Here is a tiny trained network, its code and every weight. The questions are about switching its units off for an input and a class, where a switched-off unit gives its printed mean instead of its output.

import numpy as np


def w(rows, s, z=0):
    codes = np.array(rows[::2]) - 128.0
    scale = np.full(codes.shape[1], s)
    scale[-1] = z or s
    return codes * scale


def norm(h):
    return h / np.sqrt((h * h).mean(-1, keepdims=True) + 1e-5)


def f(y):
    return np.maximum(y, 0)


def log_softmax(a):
    a = a - a.max(-1, keepdims=True)
    return a - np.log(np.exp(a).sum(-1, keepdims=True))


def net(x, mask):
    res = np.array(x, float).reshape(1, 3) / 4 @ E
    u = 0
    for l in range(4):
        y = f(norm(res) @ A[l][:, :-1].T + A[l][:, -1])
        res = res + np.where(mask[u : u + 4], y, B[l][:, -1]) @ B[l][:, :-1]
        u += 4
    return log_softmax(norm(res)[-1] @ U[:, :-1].T + U[:, -1])


A, B = {}, {}
E = w([
[88,132,133,85,160,199,149,43,199],'x0',
[159,107,145,54,63,153,211,103,125],'x1',
[136,22,83,46,131,155,1,137,141],'x2',
],0.002)
A[0] = w([
[191,152,139,145,79,57,85,176,68,153],'L0N1',
[78,70,149,50,181,112,206,67,139,186],'L0N2',
[109,177,210,123,162,118,156,122,86,238],'L0N3',
[66,135,80,206,253,58,83,135,211,2],'L0N4',
],0.0025,0.001)
B[0] = w([
[61,59,34,137,129,72,185,116,136,250],'L0N1',
[110,115,48,195,97,42,110,171,57,210],'L0N2',
[65,94,196,84,177,111,129,136,99,204],'L0N3',
[149,197,100,3,175,130,155,108,108,230],'L0N4',
],0.0034,0.0024)
A[1] = w([
[193,118,162,101,22,96,169,125,97,2],'L1N1',
[213,99,172,60,29,194,194,58,149,86],'L1N2',
[31,166,79,133,147,252,151,3,230,167],'L1N3',
[124,78,88,55,135,88,74,107,119,186],'L1N4',
],0.0031,0.00077)
B[1] = w([
[98,169,51,106,200,150,140,136,77,175],'L1N1',
[118,200,74,142,226,164,92,195,111,171],'L1N2',
[125,38,80,203,96,4,145,229,58,215],'L1N3',
[144,143,243,161,124,138,170,96,150,255],'L1N4',
],0.0035,0.0034)
A[2] = w([
[129,170,127,182,183,124,74,143,145,112],'L2N1',
[143,86,255,130,146,109,149,86,119,9],'L2N2',
[147,95,156,91,106,153,59,135,141,103],'L2N3',
[105,150,139,112,113,100,169,86,100,188],'L2N4',
],0.0046,0.0012)
B[2] = w([
[126,180,49,93,48,249,255,108,41,204],'L2N1',
[148,212,126,56,14,180,55,153,107,178],'L2N2',
[170,101,231,245,166,210,214,112,169,205],'L2N3',
[127,117,154,106,123,124,2,102,188,253],'L2N4',
],0.0033,0.0023)
A[3] = w([
[134,156,58,23,198,184,175,161,111,46],'L3N1',
[61,75,172,63,192,35,87,50,157,128],'L3N2',
[96,220,255,169,157,118,161,120,176,2],'L3N3',
[109,204,183,178,168,80,190,135,129,167],'L3N4',
],0.0035,0.0009)
B[3] = w([
[77,249,66,183,179,169,85,98,77,243],'L3N1',
[143,207,139,67,26,154,154,177,149,203],'L3N2',
[178,37,171,142,114,224,138,139,156,184],'L3N3',
[190,3,153,99,131,212,46,110,165,254],'L3N4',
],0.0036,0.0026)
U = w([
[179,37,218,162,141,210,119,126,147,194],'0',
[89,225,38,135,219,167,123,118,59,200],'1',
[92,58,65,129,92,2,141,192,106,188],'2',
[121,231,149,63,46,121,113,136,157,193],'3',
[132,179,155,143,151,53,143,33,192,9],'4',
[143,194,158,146,154,58,139,70,188,1],'5',
[145,184,132,124,151,68,168,36,211,5],'6',
],0.0082,0.0026)

Each question gives the input, the list of numbers given to net, and the class t.
The units are the neurons (one row each of A and B). Each row of codes is followed by its name. A weight is (code - 128) times the scale printed after its matrix; where a second scale follows, it is the last column's (A, B and U).
mask holds one flag per neuron, layer by layer. A switched-off neuron (its flag False) gives its mean, the last column of its row in B, instead of its output. The means were averaged over made-up inputs and are rounded, as every weight is.
A unit's drop is (log p(t) with every unit on - log p(t) with that unit switched off) / (log p(t) with every unit on - log p(t) with every unit switched off).
The circuit of an input: a set's keep is (log p(t) with only the set's units on - log p(t) with every unit switched off) / (log p(t) with every unit on - log p(t) with every unit switched off). Starting from the 12 units with the biggest drops (on a tie, the unit counted first), units are removed one at a time, each time the one whose removal leaves the highest keep (on an exact tie, the one counted first), for as long as the keep stays at least 0.8.
units of the circuit, in order: the units of the circuit, biggest drop first
unit that matters most: the unit with the biggest drop
top k neurons: the k neurons with the biggest drops, biggest first
k most important neurons of layer l: the k neurons of layer l with the biggest drops, biggest first
input [4,-7,-8], class 0: units of the circuit, in order -> L3N4
input [8,8,4], class 1: units of the circuit, in order -> L1N2, L3N1
input [-2,3,2], class 3: top 4 neurons -> L1N3, L1N4, L2N1, L0N1
input [-1,8,-6], class 1: units of the circuit, in order -> L1N1, L1N2
input [-1,3,0], class 3: top 3 neurons -> L0N2, L1N3, L2N4
input [8,8,-6], class 1: top 3 neurons -> L1N2, L1N4, L0N1
input [8,8,7], class 1: units of the circuit, in order -> L1N2, L3N1
input [-1,0,3], class 3: units of the circuit, in order -> L2N2, L1N4
input [7,7,-3], class 1: top 2 neurons -> L1N2, L0N1
input [-4,4,-3], class 1: 2 most important neurons of layer 3 -> L3N1, L3N3
input [-3,3,2], class 3: 2 most important neurons of layer 0 -> L0N1, L0N2
input [4,-3,3], class 2: top 4 neurons -> L1N3, L0N3, L2N4, L3N1
input [-3,3,1], class 3: units of the circuit, in order -> L1N3, L3N2, L2N4, L2N1
input [-4,-7,4], class 1: units of the circuit, in order -> L2N1, L1N3
input [3,-2,-3], class 3: unit that matters most -> L0N3
input [3,-2,0], class 3: top 2 neurons -> L0N4, L3N2
input [-4,6,-6], class 0: 2 most important neurons of layer 0 -> L0N4, L0N3
input [1,3,1], class 3: top 3 neurons -> L0N2, L1N3, L2N4
input [8,6,-4], class 2: 2 most important neurons of layer 0 -> L0N4, L0N2
input [-2,-3,-3], class 3: top 3 neurons -> L1N2, L2N3, L3N2
input [1,2,-4], class 0: unit that matters most -> L3N3
input [2,2,1], class 3: top 2 neurons -> L0N2, L1N3
input [7,0,-6], class 2: top 3 neurons -> L1N3, L1N4, L2N3
input [-5,-2,7], class 0: top 2 neurons -> L2N3, L1N3
input [-6,6,-8], class 0: top 2 neurons -> L3N4, L1N3
input [7,8,1], class 1: top 3 neurons -> L1N2, L0N1, L3N1
input [5,-4,-1], class 2: top 2 neurons -> L1N3, L1N2
input [-2,-1,1], class 3: top 2 neurons -> L1N3, L3N2
input [-2,-5,7], class 0: unit that matters most -> L2N3
input [-6,-8,6], class 1: 2 most important neurons of layer 0 -> L0N4, L0N2
